Each row of numbers belongs to one of the things below and depends on some of the facts about them. Some rows are named. Which thing is each other row?

How the things are related:
tutolur pilun <- Z117, Z246, Z353, Z418, Z420, Z430, Z436, Z450, Z585, Z650, Z796, Z877, Z93
tutolur lagrim <- Z122, Z126, Z151, Z20, Z25, Z275, Z343, Z375, Z509, Z574, Z654, Z68, Z756, Z762, Z849, Z859, Z914, Z929, Z938
tutolur kilivel <- Z133, Z160, Z204, Z216, Z267, Z287, Z308, Z465, Z517, Z590, Z74, Z750, Z995
tutolur dropudan <- Z167, Z170, Z328, Z351, Z427, Z515, Z550, Z64, Z66, Z741, Z774, Z834, Z837, Z937, Z947
tutolur teflal <- Z247, Z315, Z360, Z444, Z531, Z600, Z623, Z669, Z719, Z775, Z814, Z816, Z821, Z823, Z855, Z903, Z968
tutolur groti <- Z264, Z381, Z39, Z431, Z59, Z595, Z657, Z915, Z920, Z932
tutolur redim <- Z269, Z426, Z565, Z6, Z722, Z78, Z794, Z805, Z924
[Z117, Z741, Z762, Z794, Z796, Z823] ziflus Z595
[Z122, Z247, Z590, Z657] ziflus Z509
[Z126, Z287, Z360, Z515, Z565, Z837] ziflus Z623
[Z151, Z246, Z269] ziflus Z160
[Z167, Z328, Z418, Z924] ziflus Z360
[Z170, Z264, Z420, Z574, Z774] ziflus Z937
[Z20, Z315, Z381, Z517, Z550] ziflus Z877
[Z204, Z427, Z722, Z914, Z932, Z995] ziflus Z133
[Z216, Z426, Z585, Z600, Z64] ziflus Z814
[Z25, Z308, Z816] ziflus Z650
[Z267, Z343, Z431, Z821, Z855, Z937] ziflus Z531
[Z275, Z444, Z669, Z719, Z915, Z920] ziflus Z246
[Z351, Z968] ziflus Z750
[Z353, Z68, Z814] ziflus Z74
[Z375] ziflus Z78
[Z39, Z430, Z859] ziflus Z287
[Z436, Z465, Z59, Z66, Z756] ziflus Z741
[Z450, Z6, Z650, Z903, Z947] ziflus Z929
[Z509, Z750, Z775, Z834, Z849, Z877, Z938] ziflus Z654
[Z805, Z93] ziflus Z565
{Z117, Z151, Z20, Z216, Z25, Z264, Z275, Z353, Z381, Z39, Z418, Z426, Z427, Z436, Z550, Z6, Z657, Z722, Z756, Z805, Z837, Z855, Z859, Z903, Z924, Z938, Z947, Z995} milas nukan
{Z122, Z126, Z167, Z269, Z308, Z375, Z430, Z444, Z450, Z465, Z515, Z574, Z585, Z59, Z774, Z775, Z796, Z816, Z821, Z823, Z834, Z93, Z932, Z968} milas pigru
{Z170, Z204, Z247, Z328, Z351, Z420, Z431, Z517, Z590, Z64, Z719, Z915} milas pogras
{Z267, Z315, Z343, Z600, Z66, Z669, Z68, Z762, Z794, Z849, Z914, Z920} milas mipli

Named rows:
Z39: [ 14  11 -12  -8   1   6 -13  -2   0   1  25   8   1   9   8  -4  -6   4
  -6   7  14  17 -19  25 -15  -2 -23   7]
Z756: [ -5   8  14   3   1   9  21 -47  21 -11 -25  20  -3 -40  -2  -6 -32 -14
   3   5  36   1  -5  -1 -29 -13   6 -12]
Z924: [ 29  13 -28  11  22 -16 -15  -6  13 -22  30  37  18  25  17  10  -9  -3
  27   3  -4  15  15  33   5 -28 -10  18]
Z816: [-21  -8 -24 -18 -10  14 -24  43 -21  18   0 -10  15  16  -7 -12   6   1
 -29  10   6 -14  36 -26   9  23  11  17]
Z308: [-19   3   7   8 -11  21 -21  12   0  -3 -11  -8  -7 -22   3   7   3 -20
 -20  12  -9  -2  31 -11   5 -10  40  14]
Z550: [ 14  -5  17   2  -2  11  31 -18  11   3  28   6   7  -9   2  18  -7   7
  -1  -3 -20   0  -3  20   9 -12 -17  -8]
Z823: [-12 -10 -34 -25 -11  15 -16  31  -8  28  -5  -8  25  -1  -7 -12 -11  -2
 -31  11  18 -18  36 -38  16  17  15  23]
Z565: [ 35  16   1  19  51 -49 -36   3   0 -23  17  24  12  15  19  11   6   6
  15   2 -13   5  40   1  -3  -8 -14  24]
Z849: [ 11   4  20  13 -11   4  69 -53  14 -32 -12 -16   1  -6 -22 -22   3  16
  -8   4  -8  20 -40  37 -21 -22  -1 -23]
Z814: [  4  -2  -4 -19  21 -28  -1  17 -19  23   2  -7   0  17  -5  -2   4  15
 -11 -15  17  -8  26 -23 -23  45 -34  11]
Z426: [ 14  -3 -22  21  18 -19  16  -3  26  -4  15  22  21  13  13  16 -11  -5
  42  -6  -9   1  19  13   1  -4  -1   8]
Z264: [-15 -16  -4  20 -11 -12  11  15  25   6  28  -9 -13   2   4 -10  -1  22
  13  -9  15  16 -19   2 -10  20   1 -17]
Z450: [-27 -10 -12 -17 -20  18 -38  21  -9  18  -9  -8   8   6  -4  -4   2  12
 -24   7 -11 -12  26 -20  13  -2  23  18]
Z774: [-40  -5   8  28 -11   0 -13  39  16  -5  13   2 -10 -12  14   4  12  -3
  -5  11 -13  16  31 -17  30   6  43   1]
Z427: [-4 10 -1 16 -4 -6 15 -2 15  4 10 18 -4 -2  6 11 -8 -3 18 -2  4 13 -6 17
 -5 -2 -6  9]
Z6: [ 15  -5 -15  25  17 -20  18  -3  27  -6  24  20  19  19   7  12 -10 -15
  42  -7 -12   1  19  14   7  -8  -5  15]
Z855: [ -6 -18 -32  -2  -3  -1  15  32   7  25  31  -6   2  30  -2 -12  -8  23
   5  -8  20   6  -7  -4  -1  32 -16 -11]
Z968: [ -8 -18 -10 -32  -9  29  -8  42 -15  19  13 -11  18  13 -10  -5   2  16
 -41   8 -19 -27  37 -21  35   8  13   3]
Z444: [-30  -2 -33 -20 -25  22  -8  46 -34  20 -20  -2   5  38   1   3  28 -10
 -17   4 -12 -30  42 -13   6  24   3  26]
Z837: [ 18   8  -3  10  -1  -2  -8   1  10 -12  23  20  -4   4  12  13  -3  -7
  14   5   5  21 -11  24  -3 -13 -15  13]

Which thing is each row?
No name comes twice in this set of rows, the named rows included.
[  7  -7  13 -17  18 -25 -21  -3  -9  22 -10  -5  -2   8  -3   7   0  27
  -6 -16  -3   4  11 -15 -29  18 -24  12] : Z650
[-23   3   9  -9  -8  21 -19  -9  12  16 -17  -7  19 -40   6   3 -17 -38
 -16  19   8  -2  32 -21  13 -14  42  20] : Z465
[  7  21  11   8  -2  17  -8 -25   5 -35  -4  28 -26 -13   6 -10 -20   1
  -6   3  20  16 -18  33 -19 -26  -4 -12] : Z859
[ 16  -5 -12  -2   4 -31  57 -55  17   3  -4 -11  42 -10  -7 -16  -4 -17
  30  22  15  32 -31  13 -25 -10  -6  15] : Z66
[ 10  -5 -41 -10  -7 -27  52 -13 -10   8   8 -33  31  47 -20 -38  14  21
  11  12  17  20 -29  11 -20  26 -24   3] : Z600
[ 31   0 -30  19  16 -45  58 -39  29  -7   6  -5  56  18  -5 -12   5  -6
  43  20  -5  24  -5  23 -11 -16   3  19] : Z794
[  3 -13 -43 -25 -24  11 -16  37 -47  22 -24  -1 -13  42  -9  -8  20 -35
  37 -31   1 -43 -29 -19  31  14 -16 -11] : Z719
[-16  -1  22   3 -12  21   0  25   5   0   9   2  10 -18   6  17   3  -7
 -26  19 -45 -11  33  -7  34 -15  19   9] : Z834
[-23  -8  -9 -23 -13  21 -23   6   7  30 -20  -7  24 -36   2  -3 -15 -25
 -24  22  17  -8  35 -30   6   0  32  25] : Z59
[ -7   4 -18  19   2   0  -4  29   0  -8  -9  23  22  13  13  15  15 -29
  13   6 -39 -18  60  -3  28 -16  35  34] : Z269
[-20  19  12   4  -8  34 -38   8  -7 -46 -23   9 -16 -23   2  -5  -4 -10
 -34  21   6   7  14   5   9 -27  32   7] : Z126
[ 14  -8  29 -25  22 -15   1  -8  -8  26   4 -16   3   4  -3  15  -1  43
 -26 -20 -23 -19  11 -11  -8  15 -25  -5] : Z877

Now the same things, written a new way:
Named rows:
Z550: [-19  13   4 -34  -5  -1   0  15  -1  -3  -7  -1   8 -10  -9   4  -5   2
  -3  -1  51  16 -14  -9   6 -10 -10]
Z20: [-10  -8  13 -38  -7  -3  21 -10  -2 -13  -9 -13  -8 -12  -7  15  -4  -3
  -2  -1  17  10 -11  22   6  -9  -7]
Z160: [-19 -13  -7   5  24  -1 -11 -14  -4   6 -10   4  -9  -8  -6  41  -4   1
   1   4  54   1 -13  18  -2  -6  37]
Z246: [-18  13  -7   7  14   2  -9 -13   2  -5  -5 -11  -4  10   4 -22  -4 -10
   9  -2   0  48  -5  -9  13  -7 -10]
Z515: [-16  11  -7   3  13  -5  -8  20   0   5 -11  34  51 -13  -4  -8  -5  10
  14  -2 -13  -8  27 -16   1   9 -11]
Z264: [-13   5   3 -34  -2  -4  -7  29  -1 -11 -10 -15  -8  -4  -8 -22  31  -7
  -4   0  -9  30  -5 -17 -11  -7 -13]
Z565: [ 38  19  -8  11  -9  11  15  -8   1 -11  48  19 -10  27   0 -31   9  -6
  -3  17 -20 -13 -13 -17  -7   5   6]
Z805: [ 54   4  -9 -35  -7  -3  22   8  -4 -10  20  10  -5  17   0 -35  16  -2
  -4   2 -20  -5 -13 -14  -9  -1 -19]
Z450: [-15  11  17  27   0  -1   0 -10   0  10   3  -8   1  11  -1 -12  -2 -12
  16   0 -20 -15  48 -13   8  -2 -10]
Z995: [-15 -13 -10 -35   5  -3   2   3  -3 -12 -15 -11  -7 -11  -5  63  -3   9
  -2  -1  42  12 -10  43  -8  -6  -7]
Z308: [-13 -13  -6  31  14  -2 -12  -9  -2  13  -6  15   0  -9 -10  73  -3  13
   5  -1 -20  -7   2  16  -4  13   0]
Z247: [ 24   1  -6  11  -4  17  38 -12  -1   2   8  -9  -7  -7  -5  23  -4  -2
  -5  -2 -20  -9  -9  -2   7  -2  23]
Z509: [-17   0   2 -11  -8   0  12 -13  -3  24 -12  -6  -5  -6  -9 -21  -4  -7
  -3   3  20 -14 -12   6  18  -5  32]
Z585: [-16  14  15  23  -1   0  -9  -9   0   7   0 -10   0  13  -2  -6  -3 -11
  14  -2 -16 -15  47 -12   9  -2 -12]
Z465: [  1 -13 -10   0  -4  -5 -20  -8  -2  10  -6  22  -4 -10  10  65  -4  -7
  13  -2 -23  -9 -10  38  -9  26 -12]
Z600: [ 47 -14  -5  44  -8  -2 -16  -2   5 -10  10  -6  -6   8   1  -3  -5  20
  -5  -2 -23 -13 -11   1   4   9 -13]
Z427: [-20  -3  -4 -36   4  -3 -13  27  -3 -13 -11   2  -2  -8  -8   2   1  -4
  -5   0  51  27 -13  -7 -11  -7 -12]
Z360: [ 16 -15  -5  13   2  10  32 -11  -1  -8  51   1  -9  12  12 -38  -4  18
   1  14  -6 -14  -9 -13  -8   0  12]
Z117: [ -5  -4  23 -35  -8  -5  -4   2  -2 -14  -8 -15  -7  -4  20 -19   1  -9
  -6  -2 -17  38 -12   0  -6  -4 -13]
Z59: [  2  15  18   1  -6  -5 -17  -4  -3  -3  -3  16  11   2  17 -27   0  -8
  18  -1 -20 -12  27 -20   1   5 -13]

Which thing is each row?
No name comes twice in this set of rows, the named rows included.
[ 31 -12  -8  56  -1   4 -19 -11  15 -15   5  -7  -6  12  -1  22  -3  20
  -5   0 -27  -5 -13  -9  16  20 -14] : Z669
[-20 -11  -3 -17  25  -1  19  -2  -1   7   1  16  -7  -8   6 -14  -5  24
   3  18  58 -15 -11  23 -12  -5  20] : Z287
[-17   4  -4 -31   0  -5 -20  11   0  12  -7  20  -8  -8  15 -23  -2  -9
  11  -2  37  -7 -11   1 -11  -1  -3] : Z741
[ 40  19  -7  30  -6   8 -10 -10  -3  -4  20  12  -5  22  -8 -34   5 -11
  -3   4 -21 -10 -12  -9  -7   6  21] : Z78
[-13  17   3 -20  -8  -3 -19  -4  -2  -1 -14  -1  -7  -3  17 -33   5  -6
   8  -2  -8 -10 -17 -13  -5  -9 -15] : Z595

Now the same things, written a new way:
Some rows with their names:
Z427: [ -6   0   1  18 -10  -1  10  23 -12 -16   7 -16   2  -9  -4   2 -27   6
   9  12   0 -41   1   5 -13  12]
Z269: [ -6  -9   0  38   2 -11  -4  12  -4   0  14 -10  -6   2   3   9  23 -17
  10 -16  11  -2  15 -14  -8   5]
Z430: [ 18  10  -8  18  -4   0   7 -19  -3  -7 -22  -2  15  17  -6  13  21  -5
 -13 -21   2 -12  -1   1   8  -3]
Z418: [ 13   5  -1   0 -13   7  11   4 -17 -22 -19  -5  20  -8 -29  17  -9   8
 -19   0   3 -46 -10  14  -3   9]
Z657: [-12  18   1   0 -43   2  20   8 -17 -18 -11 -16  14 -14  -5  11  -9  15
 -13  -3 -24 -44 -11  -4  -1  28]
Z431: [  0  24  -5   7 -23 -12  16 -12  23 -19 -12  -3  14  20  12   3  12  14
  -6 -12  -4 -21  -2 -17  -1  21]
Z805: [  1  -9  12  20   7   2  -3  32 -26 -18   7 -19   5 -18 -18  17  -3  -3
   2   6  23 -34   1   1  -9  25]
Z117: [  0   4   0  -2 -23 -11   7   4 -13 -14 -19  -2  20 -18 -23   5  -8  17
  -8  -3   0 -41 -10  11 -16  -2]
Z565: [  0  -2   9  14  10  -8   5  14 -12 -15  14 -10  -7  -4   2  13  14  -2
  -5  15  26  -9   7  -2 -10  26]
Z308: [  4   4 -24  24  -4  -1   9 -13   8   0  -8   3   1  10   9   5  11   4
  15  -9   0 -14   2  11   6 -18]
Z436: [  1   3   2  -4 -26 -19  10   4 -16 -10 -24  -2  22 -18 -23   1 -11  16
  -4  -4  -2 -36 -13  12 -23  -6]
Z351: [ -3   4  -2  12 -10  -4  12   2   1 -14  10  -6 -20   9  26  -9  11  -9
  14   7  -4 -12   0  -5   9  12]
Z585: [ -6  15 -23  16 -10   5  -2 -23  13  10 -18 -12   0   7 -12  -1  17  18
  -2 -20  -1 -12   2   3   3  -8]
Z315: [ -8  29  15 -16 -14  -6  31 -33  13 -17   7   0 -14  23  38  -8  47   2
 -23  30  -2  20  11  -6  -2   0]
Z947: [ -7   0   1  16  -8   1   7  26 -12 -15   6 -14  -1 -12  -3   0 -23  10
  11  15   0 -41  -2   6 -12  11]
Z650: [ -1  11  -5  -6 -19  -6  15 -17   6 -14 -10   2   9  -4  -8   7  14  12
 -18   4   8 -18   3   8 -12   0]
Z574: [  8  -8  -1  18   2  -8   5 -19   5  -6  14 -10   5   4   9   7  21  -1
  19 -15  21 -25  14 -13   5 -16]
Z420: [  6  10  -8  -1 -18 -10  15 -22  25 -20  -9   3  13   9   1   1  20  12
  -1 -12  13 -32   3 -11   2   1]
Z929: [ -1  -3   2   1   1  -6   9  -3  -2 -14  11   0  -8  -9  -1   0   8   4
  -4  12  17 -13   7   7 -10  -1]
Z74: [ -3   9 -14   2  -8   2  15 -10   9 -12  -5   6  -2  -2   5   5   1  16
   0  20   9 -19   0  20  -3  -5]

Rows to name:
No name comes twice in this set of rows, the named rows included.
[ -7  -8   4   6  -7   2   4  13 -15 -13   3  -9   2 -27 -21   4  -8   7
   5   4  16 -42   0   9 -13   3] : Z25
[ 13   7  -1  25  11  -2   9  12   0 -21   0  -6 -12  24  13   2   4  -9
   1   5   8  -8  -2  -2   6  19] : Z328
[  4  -5  -8  21   1  -5   1  -9  -3   1   3  -5  -6   1   1   0  18  -6
  10 -16  12 -12   6  -3   2 -12] : Z375
[ -7   8  -6   0 -21   1  17 -11  12 -21  -7  11   9  -6  -7   4  11   5
 -23   3   0 -16  13  11 -19  -3] : Z246
[  8   8 -17  11  -9  -2  12 -10  16 -16  -9  13  -2   7   6  -5   8   6
   7   2   6 -16  -2  13   5 -11] : Z204
[  2   5   2  16  -1 -11  10   0  20 -19  14 -10   0  19  22  -2   6   2
  21   0  16 -28   9 -14  -2   5] : Z170
[  7  11   0  19 -18 -14   9  -9   0  -1 -15 -18   5  25   2  -5  11  -1
   2 -11  -9  -9   3  -9  -9 -12] : Z823
[  2  12   3   3 -32  -2  18  -9   1 -13  -9 -10 -11  12  10 -13  20  -4
  -3   1 -10 -14  -2  -9   6   5] : Z247
[-15  -5   2  18  -2   6  -6  24 -15   0  12 -27  -8 -27 -24  -1  -2  13
  14   9  21 -30   3   4 -19  24] : Z426
[ -9  14  12 -13  14  -5  20 -29   9 -14  18  13 -23   5  34  -2  47  -1
 -12  26  18  22  15   3  -1  -3] : Z849
[ -3  15  11 -10  20 -21  17 -24  14 -12  14  13 -12   8  30  -5  44   3
 -10  24  23  27  12   3 -17  -9] : Z762
[-13  15  22   2  24 -25  13  -8  11 -11  21   6 -14  12  33   0  51   1
  -3  28  27  35  17  -7 -22  11] : Z794
[  6   9  -9  12 -14 -16   9 -18   3   2 -19   3  13   8  -2   1  22   6
   0 -22  -4 -12  -2  -1   0 -15] : Z796

The same things again, as new rows of numbers:
Named rows:
Z531: [-10 -28  -6  31  15  12 -10  -2  34  -4  12  -1]
Z418: [  8 -54  27  45  30  -2  24   8  69  13  -4 -29]
Z216: [ 11 -39  29  32  36  -5  19  -9  70   1  20   0]
Z654: [-25 -44  12  29  28  19  -9 -10  30  -5  12  -1]
Z381: [  6 -47  37  49  43   0  15 -23  57   1  43   4]
Z849: [-39 -42 -11  23  22  40 -30 -17  -2 -13  -1   3]
Z430: [-46 -42   0  34  11   8 -17  21  28  16 -10 -21]
Z427: [ -1 -58  44  31  37 -12  15 -14  70 -15  16   5]
Z122: [-52 -44  11  29  25  14 -27   1  21   4  27  -3]
Z932: [-47 -28   5  30  23   0 -20  -6  20   5  18  22]
Z269: [-37 -40  13  12   1   4 -30  23  25  -9   7 -13]
Z420: [-39 -35  -2  15  20   7 -14  24  52   6   8 -18]
Z93: [-48 -41   0  32  11   7 -16  19  29  18 -10 -20]
Z308: [-45 -27   2  23  19   4 -22   6  26   8  12   6]
Z450: [-44 -38  -2  17  19  14 -20  25  33   9   2 -17]
Z509: [-24 -49  13  31  30  20 -10  -9  30  -5  16  -3]
Z595: [-21 -31   6  29  29   8  -7 -18  31  -7  11  17]
Z585: [-44 -34   0  14  17  15 -20  24  35   6   2 -19]
Z343: [-40 -36 -19  14  20  33 -28 -15   5 -16 -12   9]
Z600: [-24 -24 -26  23   6  32 -28  -7   0 -13  -5   3]

Rows to name:
No name comes twice in this set of rows, the named rows included.
[ -5 -67  50  36  42  -1  13 -16  63 -13  31  -3] : Z550
[-22 -41   8  25  27  12  -7  -8  33  -4   4   2] : Z929
[-28 -39 -19  33  12  44 -33 -12  -7 -10  13  -4] : Z315
[-20 -41   9  33  28  20  -8 -11  27   0  17   0] : Z750

